Below is a small trained network, with its code and all its weights. Each question gives an input and a class and asks what happens when units are switched off, that is, made to give their printed mean instead of their output.

import numpy as np


def w(rows, s, z=0):
    codes = np.array(rows[::2]) - 128.0
    scale = np.full(codes.shape[1], s)
    scale[-1] = z or s
    return codes * scale


def f(y):
    return y / 2 * (1 + np.tanh(0.7978845608 * (y + 0.044715 * y**3)))


def log_softmax(a):
    a = a - a.max(-1, keepdims=True)
    return a - np.log(np.exp(a).sum(-1, keepdims=True))


def net(x, mask):
    res = np.array(x, float).reshape(1, 6) / 4 @ E
    y = f(res @ A[0][:, :-1].T + A[0][:, -1])
    res = res + np.where(mask, y, B[0][:, -1]) @ B[0][:, :-1]
    return log_softmax(res[-1] @ U[:, :-1].T + U[:, -1])


A, B = {}, {}
E = w([
[84,168,123,209,121,155,248],'x0',
[96,139,170,194,127,154,77],'x1',
[118,176,250,160,189,224,148],'x2',
[44,212,100,2,186,90,109],'x3',
[3,153,173,179,66,34,120],'x4',
[15,41,26,167,88,214,133],'x5',
],0.0088)
A[0] = w([
[253,58,115,178,79,120,160,110],'N1',
[190,137,181,142,148,190,117,119],'N2',
[173,138,176,105,150,119,84,2],'N3',
[130,173,162,81,159,102,200,123],'N4',
[66,67,139,85,119,160,67,170],'N5',
[124,206,129,110,128,29,82,130],'N6',
[140,98,113,133,113,164,135,176],'N7',
],0.02,0.0048)
B[0] = w([
[71,96,105,112,68,93,7,253],'N1',
[168,105,79,146,236,146,187,202],'N2',
[84,16,99,132,197,98,162,182],'N3',
[146,202,173,87,112,106,89,204],'N4',
[155,145,58,179,77,124,30,193],'N5',
[92,79,154,143,120,88,40,239],'N6',
[99,161,90,166,106,100,94,172],'N7',
],0.015,0.022)
U = w([
[157,218,178,63,136,169,151,31],'0',
[156,87,171,77,95,138,188,11],'1',
[109,137,104,75,142,99,60,197],'2',
[79,108,31,111,153,171,167,154],'3',
[57,137,213,250,99,139,162,186],'4',
[151,62,190,58,71,155,204,3],'5',
[167,145,134,40,196,111,113,54],'6',
[68,199,173,72,80,166,186,93],'7',
],0.011,0.0068)

Each question gives the input, the list of numbers given to net, and the class t.
The units are the neurons (one row each of A and B). Each row of codes is followed by its name. A weight is (code - 128) times the scale printed after its matrix; where a second scale follows, it is the last column's (A, B and U).
mask holds one flag per neuron, in row order. A switched-off neuron (its flag False) gives its mean, the last column of its row in B, instead of its output. The means were averaged over made-up inputs and are rounded, as every weight is.
A unit's drop is (log p(t) with every unit on - log p(t) with that unit switched off) / (log p(t) with every unit on - log p(t) with every unit switched off).
The circuit of an input: a set's keep is (log p(t) with only the set's units on - log p(t) with every unit switched off) / (log p(t) with every unit on - log p(t) with every unit switched off). Starting from all 7 units, units are removed one at a time, each time the one whose removal leaves the highest keep (on an exact tie, the one counted first), for as long as the keep stays at least 0.8.
units of the circuit, in order: the units of the circuit, biggest drop first
unit that matters most: the unit with the biggest drop
top k neurons: the k neurons with the biggest drops, biggest first
drop when u is switched off: that unit's drop, to one decimal
input [-5,-5,4,3,-8,-1], class 6: unit that matters most => N4
input [2,-5,5,-3,2,2], class 4: units of the circuit, in order => N1, N5
input [-6,-2,6,-4,1,-8], class 6: top 2 neurons => N2, N4
input [-3,-3,8,-1,8,6], class 4: top 2 neurons => N1, N4
input [4,-5,1,4,-1,7], class 3: top 2 neurons => N1, N6
input [-6,5,3,-4,-2,3], class 3: units of the circuit, in order => N2, N6
input [2,4,0,-1,-6,-6], class 3: top 3 neurons => N2, N3, N6
input [7,6,1,6,5,7], class 4: top 4 neurons => N1, N2, N3, N4
input [-2,7,-1,-3,-7,-8], class 3: units of the circuit, in order => N2, N3
input [8,3,3,-7,-3,1], class 3: top 4 neurons => N2, N6, N4, N5
input [7,-4,0,-1,1,0], class 7: top 2 neurons => N6, N1
input [1,-6,7,-1,5,4], class 4: top 2 neurons => N1, N2
input [6,4,6,-1,1,5], class 4: drop when N1 is switched off => 0.1
input [0,-3,1,-4,8,1], class 4: top neuron => N1
input [-3,2,6,-7,0,-7], class 3: drop when N4 is switched off => 0.0
input [-6,5,5,-3,-1,4], class 3: drop when N2 is switched off => 0.2
